Below are the code and all the weights of a small trained network. Each question names an input and a target symbol and asks about switching units off, where a switched-off unit gives its printed mean instead of its output.

import numpy as np


def w(rows, s, z=0):
    codes = np.array(rows[::2]) - 128.0
    scale = np.full(codes.shape[1], s)
    scale[-1] = z or s
    return codes * scale


def norm(h):
    return h / np.sqrt((h * h).mean(-1, keepdims=True) + 1e-5)


def f(y):
    return y / 2 * (1 + np.tanh(0.7978845608 * (y + 0.044715 * y**3)))


def softmax(a):
    e = np.exp(a - a.max(-1, keepdims=True))
    return e / e.sum(-1, keepdims=True)


def log_softmax(a):
    a = a - a.max(-1, keepdims=True)
    return a - np.log(np.exp(a).sum(-1, keepdims=True))


def net(x, mask):
    ids = ['ΛΠβδεζηθμξτω'.index(c) for c in x.split()]
    T = len(ids)
    res = E[ids] + P[:T]
    r = norm(res)
    for j in range(2):
        rows = slice(3 * j, 3 * j + 3)
        q, k, v = (r @ M[0][rows].T for M in (Q, K, V))
        z = softmax(np.where(np.tri(T) > 0, q @ k.T / 3**0.5, -1e9)) @ v
        o = O[0][rows]
        res = res + np.where(mask[j], z, o[:, -1]) @ o[:, :-1]
    y = f(norm(res) @ A[0][:, :-1].T + A[0][:, -1])
    res = res + np.where(mask[2:6], y, B[0][:, -1]) @ B[0][:, :-1]
    return log_softmax(norm(res)[-1] @ U[:, :-1].T + U[:, -1])


Q, K, V, O, A, B = {}, {}, {}, {}, {}, {}
E = w([
[108,144,6,159,124],'Λ',
[117,152,146,151,151],'Π',
[120,118,140,165,134],'β',
[143,109,138,178,126],'δ',
[141,154,132,154,173],'ε',
[119,145,132,160,145],'ζ',
[119,84,134,164,141],'η',
[126,140,104,87,179],'θ',
[126,85,145,105,90],'μ',
[46,150,97,143,83],'ξ',
[179,118,103,139,107],'τ',
[150,120,157,112,85],'ω',
],0.014)
P = w([
[2,198,69,200,27],'0',
[40,178,97,205,60],'1',
[72,164,108,178,89],'2',
[110,146,133,177,116],'3',
[140,137,147,166,139],'4',
[170,125,170,153,162],'5',
[197,111,186,149,196],'6',
[227,118,198,135,214],'7',
],0.0035)
Q[0] = w([
[113,155,76,39,64],'head 1',
[198,170,134,250,147],'head 1',
[162,190,91,119,188],'head 1',
[161,183,9,65,91],'head 2',
[105,96,69,86,42],'head 2',
[128,142,99,168,241],'head 2',
],0.019)
K[0] = w([
[33,193,158,179,104],'head 1',
[152,65,249,84,209],'head 1',
[211,154,168,220,168],'head 1',
[21,148,43,188,168],'head 2',
[76,199,72,133,59],'head 2',
[179,93,80,134,242],'head 2',
],0.015)
V[0] = w([
[163,104,85,183,173],'head 1',
[72,39,99,92,164],'head 1',
[148,230,122,112,123],'head 1',
[80,186,254,123,128],'head 2',
[238,151,71,107,71],'head 2',
[142,160,87,175,150],'head 2',
],0.013)
O[0] = w([
[68,66,182,74,155,189],'head 1',
[67,82,178,255,135,170],'head 1',
[234,99,102,61,162,16],'head 1',
[170,247,240,53,104,149],'head 2',
[140,64,24,181,19,1],'head 2',
[96,35,132,95,145,155],'head 2',
],0.008,0.0055)
A[0] = w([
[181,114,163,199,131,163],'neuron 1',
[140,145,73,97,184,39],'neuron 2',
[129,153,157,93,159,224],'neuron 3',
[170,128,174,119,4,8],'neuron 4',
],0.022,0.0015)
B[0] = w([
[196,135,92,107,163,213],'neuron 1',
[71,105,214,209,145,169],'neuron 2',
[138,118,75,126,90,254],'neuron 3',
[193,27,229,158,6,222],'neuron 4',
],0.016,0.0071)
U = w([
[136,129,117,110,125,30],'Λ',
[158,197,176,67,132,124],'Π',
[92,217,72,99,74,221],'β',
[74,83,87,65,75,124],'δ',
[131,104,118,84,121,5],'ε',
[121,146,120,96,120,44],'ζ',
[39,139,212,190,163,155],'η',
[214,73,92,118,227,157],'θ',
[189,214,103,230,156,166],'μ',
[131,92,176,51,177,110],'ξ',
[116,49,2,187,88,96],'τ',
[178,88,178,154,12,179],'ω',
],0.0083,0.0024)

Each question gives the input, a string of symbols that net reads in full, and the target symbol t.
The units are the heads (3 rows each of Q, K, V and O) and the neurons (one row each of A and B). Each row of codes is followed by its name. A weight is (code - 128) times the scale printed after its matrix; where a second scale follows, it is the last column's (O, A, B and U).
mask holds one flag per unit, heads first, then neurons. A switched-off unit (its flag False) gives its mean, the last column of its rows in O or B, instead of its output. The means were averaged over made-up inputs and are rounded, as every weight is.
A unit's drop is (log p(t) with every unit on - log p(t) with that unit switched off) / (log p(t) with every unit on - log p(t) with every unit switched off).
The circuit of an input: a set's keep is (log p(t) with only the set's units on - log p(t) with every unit switched off) / (log p(t) with every unit on - log p(t) with every unit switched off). Starting from all 6 units, units are removed one at a time, each time the one whose removal leaves the highest keep (on an exact tie, the one counted first), for as long as the keep stays at least 0.8.
units of the circuit, in order: the units of the circuit, biggest drop first
k most important neurons: the k neurons with the biggest drops, biggest first
heads that matter: for each layer, one digit per head in row order, 1 if its drop is at least 0.15 and else 0, layers parted by /
drop when u is switched off: that unit's drop, to one decimal
input μ η β, target μ: heads that matter	00
input δ μ Π, target μ: heads that matter	10
input θ η δ τ δ, target τ: units of the circuit, in order	[head 2]
input Π θ η β η δ δ, target η: heads that matter	11
input β Λ δ β, target δ: units of the circuit, in order	[head 1; neuron 4; neuron 3]
input η η Λ η μ Λ β, target μ: units of the circuit, in order	[head 1; neuron 1; neuron 4]
input η Π δ η β θ η, target θ: units of the circuit, in order	[neuron 4; neuron 1]
input θ η η η δ, target η: units of the circuit, in order	[head 1; neuron 4]
input θ Π Π, target Π: units of the circuit, in order	[head 2; head 1]
input ω μ ζ, target μ: units of the circuit, in order	[head 1; neuron 4]
input θ ω δ η θ ζ, target θ: units of the circuit, in order	[head 1; neuron 1]
input θ η τ, target η: 2 most important neurons	[neuron 3; neuron 4]
input ζ η Π Π Π, target Π: heads that matter	01
input δ β δ, target δ: heads that matter	10
input η μ η, target μ: heads that matter	00
input θ η μ η θ μ ζ, target μ: 2 most important neurons	[neuron 1; neuron 4]
input η Π ε, target ξ: 2 most important neurons	[neuron 2; neuron 4]
input Π μ Π η η Π Λ θ, target η: most important neuron	[neuron 2]
input η ω β μ Π ξ, target β: 2 most important neurons	[neuron 4; neuron 3]
input Λ θ Π, target θ: 2 most important neurons	[neuron 4; neuron 1]
input ζ μ η η, target μ: most important neuron	[neuron 1]
input θ Π ξ δ δ Π, target δ: drop when head 1 is switched off	0.2
input τ Π Π θ β, target θ: drop when neuron 4 is switched off	0.1
